Here is a tiny trained network, its code and every weight. The questions are about switching its units off for an input and a class, where a switched-off unit gives its printed mean instead of its output.

import numpy as np


def w(rows, s, z=0):
    codes = np.array(rows[::2]) - 128.0
    scale = np.full(codes.shape[1], s)
    scale[-1] = z or s
    return codes * scale


def f(y):
    return y / 2 * (1 + np.tanh(0.7978845608 * (y + 0.044715 * y**3)))


def log_softmax(a):
    a = a - a.max(-1, keepdims=True)
    return a - np.log(np.exp(a).sum(-1, keepdims=True))


def net(x, mask):
    res = np.array(x, float).reshape(1, 7) / 4 @ E
    y = f(res @ A[0][:, :-1].T + A[0][:, -1])
    res = res + np.where(mask, y, B[0][:, -1]) @ B[0][:, :-1]
    return log_softmax(res[-1] @ U[:, :-1].T + U[:, -1])


A, B = {}, {}
E = w([
[65,11,84,176,141,168],'x0',
[178,121,159,113,207,233],'x1',
[101,122,205,29,69,217],'x2',
[128,160,71,86,136,215],'x3',
[193,164,195,179,48,160],'x4',
[202,37,134,30,173,181],'x5',
[123,109,1,80,57,89],'x6',
],0.0074)
A[0] = w([
[158,160,163,188,157,134,128],'n1',
[184,204,147,126,207,116,163],'n2',
[115,126,97,197,120,96,93],'n3',
[145,115,121,105,61,150,107],'n4',
[130,185,159,147,89,161,182],'n5',
[245,121,155,38,91,225,123],'n6',
[43,89,155,144,84,138,30],'n7',
[144,72,103,147,184,153,4],'n8',
[118,83,93,148,57,52,182],'n9',
[199,121,69,29,104,152,111],'n10',
[94,148,54,104,57,249,120],'n11',
[141,51,89,143,213,187,132],'n12',
[129,32,119,149,164,160,14],'n13',
[155,117,88,193,94,12,104],'n14',
[117,246,92,153,58,98,172],'n15',
[102,48,66,108,54,110,141],'n16',
[115,170,166,179,73,158,76],'n17',
[158,43,205,131,169,120,162],'n18',
[91,179,68,126,91,129,133],'n19',
[104,110,191,224,65,131,157],'n20',
[67,92,69,106,96,105,58],'n21',
],0.011,0.0032)
B[0] = w([
[143,117,90,122,77,163,165],'n1',
[123,119,19,133,71,112,185],'n2',
[84,174,167,74,122,113,167],'n3',
[113,185,191,110,97,137,154],'n4',
[183,136,63,134,115,136,168],'n5',
[139,222,255,147,164,91,250],'n6',
[169,112,78,144,119,141,153],'n7',
[115,73,108,145,111,119,164],'n8',
[160,181,129,119,136,134,192],'n9',
[121,197,208,107,145,138,210],'n10',
[116,148,199,119,167,121,201],'n11',
[109,56,103,182,166,89,216],'n12',
[90,53,108,151,136,151,177],'n13',
[170,209,180,125,152,96,204],'n14',
[129,123,120,200,176,121,209],'n15',
[104,166,109,56,85,196,195],'n16',
[182,126,46,92,75,140,163],'n17',
[125,112,149,158,167,78,192],'n18',
[101,135,172,149,157,147,168],'n19',
[161,129,100,54,130,178,188],'n20',
[131,118,128,102,157,185,170],'n21',
],0.0098,0.013)
U = w([
[168,187,130,206,176,52,195],'0',
[46,47,108,195,152,112,4],'1',
[153,60,1,154,75,107,169],'2',
[140,206,122,19,91,148,122],'3',
],0.0095,0.003)

Each question gives the input, the list of numbers given to net, and the class t.
The units are the neurons (one row each of A and B). Each row of codes is followed by its name. A weight is (code - 128) times the scale printed after its matrix; where a second scale follows, it is the last column's (A, B and U).
mask holds one flag per neuron, in row order. A switched-off neuron (its flag False) gives its mean, the last column of its row in B, instead of its output. The means were averaged over made-up inputs and are rounded, as every weight is.
A unit's drop is (log p(t) with every unit on - log p(t) with that unit switched off) / (log p(t) with every unit on - log p(t) with every unit switched off).
The circuit of an input: a set's keep is (log p(t) with only the set's units on - log p(t) with every unit switched off) / (log p(t) with every unit on - log p(t) with every unit switched off). Starting from the 12 units with the biggest drops (on a tie, the unit counted first), units are removed one at a time, each time the one whose removal leaves the highest keep (on an exact tie, the one counted first), for as long as the keep stays at least 0.8.
circuit, biggest first: the units of the circuit, biggest drop first
top k neurons: the k neurons with the biggest drops, biggest first
drop when u is switched off: that unit's drop, to one decimal
input [-1,-4,8,-5,2,7,-8], class 0: circuit, biggest first => [n18]
input [-8,-1,6,6,-6,-3,0], class 0: circuit, biggest first => [n16 n15]
input [1,7,7,-3,8,4,-4], class 0: top 2 neurons => [n6 n18]
input [-5,8,5,5,-6,-1,-2], class 0: top 2 neurons => [n6 n16]
input [2,-7,0,4,-2,-3,-8], class 2: top 2 neurons => [n6 n10]
input [5,2,0,-3,4,8,-1], class 1: top 3 neurons => [n13 n14 n12]
input [0,-7,-7,6,-4,1,1], class 3: circuit, biggest first => [n16 n12]
input [3,7,0,-3,1,7,-2], class 1: top 2 neurons => [n13 n12]
input [1,1,-5,8,-3,-5,8], class 3: top 3 neurons => [n16 n21 n6]
input [-8,0,6,-2,2,-6,4], class 0: top 2 neurons => [n15 n16]
input [5,6,0,-7,6,8,4], class 1: top 3 neurons => [n13 n14 n12]
input [-1,-3,-3,-2,8,3,8], class 3: top 2 neurons => [n16 n12]
input [-6,3,3,5,-7,-6,8], class 0: top 2 neurons => [n15 n20]
input [3,6,-2,0,5,-8,-2], class 2: top neuron => [n6]
input [0,0,-5,-2,-2,2,-8], class 2: top 2 neurons => [n6 n2]
input [4,4,-7,3,-2,-2,-8], class 1: drop when n17 is switched off => 0.1
input [7,2,-1,-5,5,-3,1], class 3: drop when n3 is switched off => 0.1
input [-2,8,3,-6,2,-3,0], class 3: drop when n12 is switched off => 0.9
